Below are the code and all the weights of a small trained network. Each question names an input and a class and asks about switching units off, where a switched-off unit gives its printed mean instead of its output.

import numpy as np


def w(rows, s, z=0):
    codes = np.array(rows[::2]) - 128.0
    scale = np.full(codes.shape[1], s)
    scale[-1] = z or s
    return codes * scale


def f(y):
    return y / 2 * (1 + np.tanh(0.7978845608 * (y + 0.044715 * y**3)))


def log_softmax(a):
    a = a - a.max(-1, keepdims=True)
    return a - np.log(np.exp(a).sum(-1, keepdims=True))


def net(x, mask):
    res = np.array(x, float).reshape(1, 3) / 4 @ E
    y = f(res @ A[0][:, :-1].T + A[0][:, -1])
    res = res + np.where(mask, y, B[0][:, -1]) @ B[0][:, :-1]
    return log_softmax(res[-1] @ U[:, :-1].T + U[:, -1])


A, B = {}, {}
E = w([
[159,186,210,164,49,43,84,137,32,112],'x0',
[135,196,87,121,57,154,141,254,158,209],'x1',
[128,132,127,131,132,138,126,130,122,126],'x2',
],0.0063)
A[0] = w([
[125,151,112,121,89,135,133,214,146,158,159],'neuron 1',
[124,120,139,121,158,120,134,61,115,108,208],'neuron 2',
[126,118,101,136,177,155,129,114,176,135,27],'neuron 3',
[125,112,89,129,181,163,134,103,179,131,10],'neuron 4',
[142,152,158,160,91,75,110,117,51,116,40],'neuron 5',
[126,122,100,131,162,154,130,113,172,130,24],'neuron 6',
[132,132,127,131,125,124,122,125,125,130,34],'neuron 7',
[130,142,124,129,116,143,127,176,134,135,156],'neuron 8',
[121,139,123,125,114,142,131,176,127,135,213],'neuron 9',
[137,140,151,142,95,83,120,121,90,129,2],'neuron 10',
[122,100,152,132,186,112,122,5,102,83,168],'neuron 11',
],0.015,0.00062)
B[0] = w([
[162,144,76,238,103,48,94,160,155,178,208],'neuron 1',
[151,156,80,172,88,92,120,206,180,190,183],'neuron 2',
[106,112,200,72,153,160,133,71,80,64,175],'neuron 3',
[104,104,194,35,135,168,157,71,79,55,189],'neuron 4',
[89,72,175,6,200,227,185,49,122,52,214],'neuron 5',
[115,126,190,72,150,138,141,79,76,78,167],'neuron 6',
[123,128,115,128,135,141,134,113,129,119,127],'neuron 7',
[146,143,112,191,124,101,97,130,125,143,159],'neuron 8',
[144,132,114,174,111,91,97,145,129,152,160],'neuron 9',
[85,84,141,46,179,185,155,80,133,82,178],'neuron 10',
[170,195,51,254,54,60,83,239,158,236,246],'neuron 11',
],0.0061,0.012)
U = w([
[196,177,51,254,96,88,87,204,167,203,255],'0',
[65,89,211,4,160,176,174,57,94,65,1],'1',
],0.0082,0.00072)

Each question gives the input, the list of numbers given to net, and the class t.
The units are the neurons (one row each of A and B). Each row of codes is followed by its name. A weight is (code - 128) times the scale printed after its matrix; where a second scale follows, it is the last column's (A, B and U).
mask holds one flag per neuron, in row order. A switched-off neuron (its flag False) gives its mean, the last column of its row in B, instead of its output. The means were averaged over made-up inputs and are rounded, as every weight is.
A unit's drop is (log p(t) with every unit on - log p(t) with that unit switched off) / (log p(t) with every unit on - log p(t) with every unit switched off).
most important unit: the unit with the biggest drop
top k neurons: the k neurons with the biggest drops, biggest first
drop of u: that unit's drop, to one decimal
input [-4,-4,3], class 0: top 2 neurons => (neuron 11; neuron 5)
input [7,-4,-3], class 1: most important unit => neuron 5
input [-3,2,-8], class 1: top 2 neurons => (neuron 11; neuron 2)
input [6,-4,-8], class 1: top 3 neurons => (neuron 5; neuron 10; neuron 1)
input [8,-8,-6], class 0: top 2 neurons => (neuron 11; neuron 2)
input [7,4,3], class 1: top 2 neurons => (neuron 5; neuron 11)
input [4,3,4], class 1: top 3 neurons => (neuron 11; neuron 5; neuron 2)
input [-1,0,-3], class 1: drop of neuron 9 => 0.2
input [5,4,-3], class 1: drop of neuron 11 => 1.1
input [4,-6,7], class 0: drop of neuron 11 => 3.4
